Each row of numbers belongs to one of the nodes below and depends on some of the facts about them. Some rows are named. Which node is each other row?

How the nodes are related:
vistik (θ b) (Ω steklal) (η e)
dronu (θ c) (γ lukufli,balares,flilel) (Ω rasis) (η e)
skalel (θ a) (γ flirus) (η e)
makla (θ a) (η e)
stepluk (θ c) (η e)
raskas (θ b) (γ lepil,sikosten) (Ω ziklum) (η e)
gruflas (θ a) (η d)
galu (θ a) (Ω ziklo) (η d)
lezo (θ b) (γ guro,vubrek,flirus,flipli,flilel) (η e)
grupedun (θ b) (γ durager,zestan,steklal,rozi) (η d)
setrel (θ c) (η e)
klukame (θ a) (γ viplipe,pusu,skidrak) (η e)
suplo (θ a) (γ viplipe,setrel,skido,nodas) (Ω postu) (η d)
norezok (θ a) (γ liflun,vuplegro,klizufal,stepu,safum) (η d)
flirus (θ a) (Ω fliru) (η e)
plamor (θ b) (γ buflos,trogoskos) (η d)
drabak (θ a) (γ klutas,zestan,skidrak) (Ω setrel) (η d)
trudruk (θ a) (η e)
pemis (θ b) (Ω plasten) (η e)
klalas (θ b) (γ rapus,stuni) (η e)
steklal (θ b) (Ω trogoskos) (η d)
klesa (θ b) (Ω pligal) (η d)
fiflo (θ a) (γ grebram,ziklum,klesa,bovipak,poskur,lustes) (Ω gafu) (η d)
skelas (θ a) (η e)
labru (θ a) (γ peklik) (Ω kofos) (η d)
reskul (θ a) (η d)
rekek (θ c) (γ solor) (Ω lesti) (η d)
kiplu (θ b) (η e)
ziskos (θ c) (γ liflun,brufol,rutrel,fegrus,rabros,stuni) (Ω vurir) (η d)
giflak (θ b) (Ω labru) (η e)
klobin (θ b) (η d)
grefek (θ b) (γ toflol,vaguk,klegelel) (η d)
rutrel (θ b) (Ω skido) (η d)
druska (θ b) (γ giflak,grebram,moplen,sikosten) (η e)
klutas (θ c) (η e)
flepugre (θ c) (γ rutrel) (η e)
dotikur (θ a) (γ grebram,lukufli,brufol,vistik,luver,zestan) (Ω flilel) (η d)
tritra (θ a) (γ breplom,skelas,pogra) (η e)
plasten (θ a) (γ giflak,toston,makla,luta,flilel) (Ω ziskos) (η e)
plufle (θ a) (γ trudruk,balares,givu,steklal) (η d)
skiplo (θ a) (η d)
pokla (θ a) (γ stipli,toston,solor,makla,pusu) (Ω gadrul) (η e)
moplen (θ a) (Ω trifla) (η d)
graplolun (θ b) (γ grebram,pelin,lostedrer,plabel,drositrik) (Ω pitrafli) (η d)
skido (θ a) (Ω skidrak) (η e)
puflo (θ b) (Ω giflak) (η d)
lostedrer (θ a) (η e)
dukur (θ b) (γ luflastil,trifla,trogoskos,darol) (η e)
vaguk (θ b) (η e)
dutrubul (θ c) (η e)
klado (θ b) (γ rutrel,rino,zestan) (η d)
fluplon (θ b) (γ liflun,luflastil,flapli,klegelel) (η e)
durager (θ b) (Ω dutrubul) (η d)
plabel (θ a) (η d)
safum (θ a) (η d)
flubro (θ a) (γ trudruk,drarem) (η d)
buflos (θ c) (Ω drekli) (η d)
bovipak (θ a) (η d)
rino (θ a) (η d)
flokos (θ b) (γ kedim,moplen,balares,vistik,duplir) (Ω skiplo) (η d)
vetrogris (θ a) (Ω fegrus) (η e)
gafu (θ a) (Ω bobrek) (η d)
gebe (θ a) (η e)
stipli (θ c) (Ω galu) (η d)
trogoto (θ a) (γ luflastil,rino,plabel,kiplu,vurir) (η d)
raros (θ a) (η e)
skidrak (θ a) (Ω rozi) (η e)
pligal (θ a) (Ω klegelel) (η d)
gremis (θ b) (γ kedim,pelin,runase,dridir) (Ω drarem) (η d)
givu (θ a) (η d)
gogas (θ c) (η d)
flipli (θ b) (Ω stutin) (η d)
meklur (θ a) (γ gruflas) (η d)
ledre (θ c) (Ω buflos) (η e)
flupal (θ a) (γ lukufli,durager,toflol,balares,kiplu,reskul) (η e)
bobrek (θ a) (Ω poskur) (η d)
klesko (θ b) (Ω vetrogris) (η d)
stutin (θ c) (γ grebram,rutrel,rozi) (Ω drositrik) (η d)
drinenes (θ b) (η e)
luflastil (θ b) (Ω runase) (η d)
safor (θ b) (η d)
duplir (θ a) (η d)
dridir (θ b) (η e)
nerus (θ b) (γ pligal,breplom,bobrek,gedim,lostedrer,stepu) (Ω dronu) (η d)
kedim (θ a) (η d)
klegelel (θ b) (Ω guro) (η d)
pabegre (θ a) (η d)
fegrus (θ c) (η e)
nubo (θ c) (Ω dotikur) (η d)
flapli (θ a) (η d)
replos (θ c) (γ stipli,noro,duplir) (η d)
vubrek (θ a) (η e)
rabros (θ a) (η d)
flime (θ a) (γ zifonom,tise,vetrogris,kofos,flapli) (Ω pelin) (η e)
pusu (θ a) (η d)
poskur (θ c) (Ω latre) (η e)
noro (θ a) (η d)
rasis (θ a) (γ galu,pabegre,drositrik,steklal,vurir) (Ω pokla) (η d)
luta (θ b) (Ω miskos) (η d)
postu (θ c) (γ trifla,lostedrer,drekli) (Ω puflo) (η e)
viplipe (θ b) (η d)
vafove (θ a) (γ solor,gruflas,poskur,stuni) (η e)
trifla (θ a) (Ω tudrir) (η e)
plome (θ b) (γ lustes,flipli) (η e)
gadrul (θ a) (Ω pemis) (η d)
miskos (θ c) (η d)
ziklo (θ b) (Ω drinenes) (η d)
klizufal (θ a) (Ω nubo) (η e)
sikosten (θ a) (η e)
runase (θ c) (η e)
vurir (θ a) (Ω vistik) (η d)
trogoskos (θ a) (Ω bovipak) (η e)
vuplegro (θ a) (Ω gogas) (η e)
darol (θ a) (η d)
migrotur (θ a) (γ stuklal,dutrubul,nubo,gebe,toflol,stepu,sikosten) (η e)
rapus (θ a) (Ω klesa) (η e)
tribu (θ a) (γ klobin,raros,kofos,luver,kiplu,pitrafli) (η e)
zestan (θ b) (η e)
zifonom (θ c) (η e)
ziklum (θ a) (Ω sobi) (η e)
stuni (θ a) (Ω tise) (η e)
risek (θ c) (γ ledre,stepluk) (η e)
stepu (θ a) (η e)
grebram (θ a) (η d)
breplom (θ a) (Ω flirus) (η e)
latre (θ b) (Ω zifonom) (η d)
gedim (θ c) (Ω klizufal) (η d)
sobi (θ c) (Ω klesko) (η e)
balares (θ b) (η e)
tudrir (θ b) (Ω nodas) (η e)
tukem (θ a) (Ω drabak) (η d)
flilel (θ a) (Ω safor) (η d)
brostam (θ a) (γ drarem,vistik,klegelel) (η e)
liflun (θ c) (η e)
pelin (θ b) (Ω stuklal) (η d)
kofos (θ a) (Ω luflastil) (η e)
drekli (θ c) (Ω rekek) (η d)
luver (θ a) (Ω vafove) (η d)
pitrafli (θ a) (Ω stuni) (η e)
brusek (θ a) (γ runase,plidror,toflol,guro,lesti) (η e)
lustes (θ c) (η d)
nodas (θ a) (η e)
brufol (θ a) (η e)
peklik (θ b) (η e)
luzuk (θ c) (γ plidror,vistik,klegelel,safum) (η e)
drositrik (θ a) (Ω gedim) (η d)
klozal (θ a) (γ tudrir,miskos,skido,bovipak,duplir) (Ω tukem) (η e)
lesti (θ b) (Ω flipli) (η e)
tise (θ b) (Ω luta) (η d)
drarem (θ b) (Ω rapus) (η d)
toflol (θ b) (Ω rutrel) (η e)
stuklal (θ b) (Ω klozal) (η e)
plidror (θ b) (η e)
nosta (θ b) (γ giflak,gedim,buflos,nubo,guro,kiplu) (η e)
solor (θ a) (η d)
fliru (θ a) (γ kedim,runase,ziklum,vaguk,rabros,stepluk) (η d)
toston (θ b) (η e)
guro (θ a) (Ω moplen) (η d)
rozi (θ a) (Ω ledre) (η e)
lepil (θ b) (η d)
rutrom (θ a) (γ grebram,plabel,toflol,vubrek,dridir) (η d)
lukufli (θ b) (Ω suplo) (η e)
pogra (θ b) (η d)

Known rows:
[  8 -27 -10 -16  -3  31 -28 -17  16 -25 -16  -6 -22 -11  42 -25 -15  -5
 -16  -1  31 -35 -15  -2  20 -11 -11 -37  11  26  24 -20   6  16  -5   9]: trogoskos
[  1   3   2  -1 -15   2 -12  21   7 -12   7   6 -17  13  12   5 -10   0
 -11   7  -3 -10  -5   5 -12  11   2  -1  14  -5  -6   3  -9   6  -2  -6]: ziklo
[ -8 -26   5  13  37 -49  20   6   7  39  -7   3  51   4 -23   9 -30 -11
  31  25  -8 -13  -9  36 -15   0 -22  11 -17  -3   5  -8 -23 -18   4 -17]: lesti
[ -5 -21  29  25   4 -60  21  -1   3  40  10  21  36  -6  -7  47 -18  -9
  53  40 -14  -7  23  31 -36  -9 -25  24   1   0 -10 -27 -14   4 -14 -15]: drositrik
[  0  -7 -18  -7 -10   6 -27   1   3  -7   0 -17 -23   6  -1  -6  -5  -4
   0   6   4 -10 -18  20  -1  -3 -13 -10 -10   5   1 -10 -17  -2   3 -14]: sobi
[ 28 -27  12  16  46 -14  36  51  11  29 -19  19  57  39 -49 -22 -33  -5
 -14 -24 -51 -16 -21  11 -49  -2   9  18  -4 -10  36   9  -6 -39 -10   1]: rutrel
[  0   4   0  -2 -15   3 -12  20   8 -12   8   4 -18  12  13   6  -9  -1
 -12   6  -4  -9  -4   6 -11   9   1  -1  13  -5  -7   4  -8   6  -1  -6]: klesko
[  0  -4  -1  -2 -21   3 -16  25  13 -14  17  15  -8  -5  18   2  10   2
   8   6  -6  -2  -3  12 -11   5  11  -6  14  13   9   0 -19  -8 -14 -13]: solor
[  7   0 -13 -10   0  -1 -13  11  -9  -4 -13 -25 -15   7  -6   0  -4  -7
  -8  17   4 -13 -17  14  -2  -4  -7  -9  -4   2  -1  -3  -2  -1   7  -2]: zestan
[  5   7   1  -2  -8  17  -3  24   0  -2   2   7 -16  23  11   9  -8  -3
  -2   3  -8  -1   6   8 -17  -2   7  -1   5  -9 -14   3   1  11   7   6]: grupedun
[ -6  -4 -13  -7  -6  -3 -21   5   5  -4  -1 -17 -15 -12   0  -3   5  -8
   5   3   5 -11 -15  19   3  -5  -8  -6  -8   5   6  -4  -8   1  -3  -7]: skelas
[  7   0   3   1 -18   3 -13  18   7  -9   6   3 -20   3   5   9   3  -2
  -3  -3 -10  -6  -1   6 -18  -5  -2   4  10  -2   2  -6  -2   7 -12  -2]: rino
[-10   2 -15  -5  -2  -2 -18   7   3  -2  -6 -17 -12   3   2  -2  -9  -8
  -3  12   6 -14 -16  19   5   5  -7  -7  -8   0  -8   1  -8   3   8  -7]: dridir
[  0   1   2   3 -19   3 -14  17  11  -7  11   6 -20   1   9   7   1  -2
  -2  -5  -7  -8  -1   7 -16   1  -2   4   9  -2   2  -3  -5   8 -10  -4]: pabegre
[-12   1 -14  -8   1   0 -17   6   5  -4  -2 -16 -14   4   5  -4 -10  -8
  -2   9   9 -13 -16  19   7   5 -10  -7  -8  -5  -8   3  -8   7  11  -8]: balares
[ -1   1  -3  -3 -14  19 -11  24  12  -6  14  15 -13   3  21   7   9  -2
  15  -2  -5   5   5  16 -12  -2  10  -6   4   2   0   3 -11   4  -5  -2]: meklur
[ -1  -8 -18  -5  -8   3 -24   1   3  -3   0 -15 -17   5  -3  -4  -7  -5
   4   7   4  -9 -16  20  -2  -4 -14 -11  -9   3   1  -9 -18  -3   4 -14]: stepluk

Which node is each row?
No name comes twice in this set of rows, the named rows included.
[ -2 -10 -19 -14  -3  16 -15  11   7  -6   4  -2  -3 -11  21  -7  14  -4
  26  14  12  -2  -7  25   8  -7   7 -27  -6  21  11  -3 -17 -10   3  -5] | vafove
[-14   2 -21  -8   2  12 -15  11   6   2  -2 -10  -8   7   9  -1  -5  -8
  11  10   7  -6  -8  25   8   3   3 -14 -14   0 -13   5  -8   3  15  -3] | plome
[ -8   3 -17 -11  -5  -1 -22   8   2  -9  -5 -18 -17   1   4  -3  -5  -7
  -6  13   9 -13 -17  17   8   5  -6 -11  -5   1  -5   2  -9   1   8  -7] | stuklal
[  1  -2  -5   0 -16  22 -13  18  12  -5  16  17 -17  21  14   5  -7   1
  12  -3  -7   4   5  15 -16  -1   1  -6   1  -4  -6  -4 -18   4   1 -10] | replos
[-27  40 -42 -12 -36  23 -44  26  -5  -6  21 -32 -55  10 -16  10  28  -7
  13  -7 -10  24 -12  35   1   4   3   6 -32 -23 -36  17 -20   5  19 -17] | dronu
[ -9 -24  18  12  12 -74  15 -20  -9  45   3  -6  35 -23  -8  49  -9 -13
  69  64   8  -6  16  43 -18 -18 -41  14 -10   8 -11 -35 -21   0  -1 -17] | klizufal
[ -3  -1   2  -2 -10  23  -8  12  14  -4  11  17 -18   7  25   7   0  -4
  10 -11  -1  -1   9  10  -9  -6  -3  -3   5  -8  -5  -1  -2  19   0   4] | fliru
[-10   2 -18 -12   3  12 -12  12   2   0  -1 -10  -9   7  11  -1  -2  -8
  10  10  11   0 -11  23   7   1  -3 -15 -11  -3 -10   7 -10   2  17  -4] | dukur
[ -8  29 -12  -6 -42  11 -33  30   3 -23  23  -9 -51  -2   4  13  24   0
 -10 -10 -13   8  -6  10 -11   6   7  10   4 -13 -14  11  -7  10  -7  -7] | gadrul
[ -5   3  -1  -1 -11  20  -8  18  14  -2  14  14 -18   8  17   9   1  -4
  11 -12  -6   3   9  14 -12  -4   1   3   0 -11  -6   2  -3  16   0   3] | plufle
[ -6   5  -3  -2 -10  17  -7  22  10  -4  10  16 -11  18  20   8  -7  -2
   5   2  -3   1   3  13  -9   9   9  -5   5  -8 -14   8  -9  10   6  -1] | plamor

Now the same nodes, written a new way:
Named rows:
[-15  -4   4   5 -26  -3   8 -10   2 -12   3  16   1  -6]: raskas
[-11 -14   4   1 -21  -1   9  -9   4 -16   0  13   6  -6]: dukur
[  3  15  -3  -4  19   4  -8   4  -4   9   2 -11  -7  12]: galu
[ -3  19  -3  -1  19   3  -7   5  -3   4   4  -3 -11  18]: pligal
[-13 -12   0   4 -13  -2  14   7  -2  -3  -4  11  -3 -15]: lostedrer
[  5  14  -4  -3  20   3  -8   2  -4  10   1 -11  -6  11]: givu
[-3 12 -4 -2 20 -4 -8 -7 -3  7  0 -7 -7 22]: labru
[-16 -13   0   2 -10   0  16   9  -2 -10  -5  16  -6  -9]: kofos
[  7  19   2  -4  16  10 -12  -2   2  -3  10  -2  -2  14]: tise
[-12 -14   0   2 -13  -2  15   8  -3  -6  -4   8  -3 -13]: stepu
[-14 -10   0   5 -19   0  11   9  -4  -4  -1   7  -6 -10]: breplom
[-15 -11   1   3 -14   0  14  10  -2  -7  -4  11  -5 -12]: pitrafli
[-11 -11   5  -2 -10   5  12   4   6 -17   1  22   4 -13]: drinenes
[ -7 -10   5   0 -18   6  12   3   2 -19   3  14   3 -11]: vaguk
[ 35 -21   1   8  10 -12 -37 -12  -7  31   2 -52  26 -14]: rekek
[ -5   5  -4   0  21   2 -19   5  -3   8   5 -18  -2  15]: solor
[  5  21   1  -5  10  11 -10  -2   0 -11  13  -3  -8  25]: drarem

Rows to name:
No name comes twice in this set of rows, the named rows included.
[-20 -12   1   3  -5  -1  17  10  -2 -13  -5  22  -7  -7] | trifla
[-16  -8   5   1 -11   5  11   4   4 -24   4  29  -1  -7] | tudrir
[ -4 -26  -4  -5 -19  -6  25  -7  -7 -19 -12  -1  -3   6] | brostam
[-10 -10   5   1 -18   6   9   4   3 -16   3  17   4 -13] | peklik
[  1   9 -10  -7  18  -4 -10  -8  -2  14   1   0  -5  21] | drabak
[-18 -13   1   5 -14 -10  14  -4  -1  -4  -9   6   0  -9] | skalel
[  4  17  -3  -1  11   4 -10   2  -5  11   5 -13 -10  13] | luver
[ 5 13 -7 -6 18  3 -8  3 -3 13  3 -6 -7 12] | rino
[  5  30   0  -1   5  -2 -14 -19   4  10   8   4  -3  14] | graplolun
[ 39  14  -9 -20   3   0  -4  16  39  31 -30 -69  36 -12] | nubo
[-12  40 -10   6 -24  -2 -16  -3  -3  11  16 -20 -24  40] | rasis
[ 37   4   1 -15   5   9 -18  -7   9  29  -5 -55  26 -25] | flipli
[-14  -3   6   3 -16   4  10   2   5 -18   3  23   0 -11] | giflak
[  0 -17   1   8 -17  -3  10  13   1 -15  -2  19   2  -6] | liflun
[  1  23   1  -2  13  11 -13  -1   2  -5  14   4  -7  18] | klesa

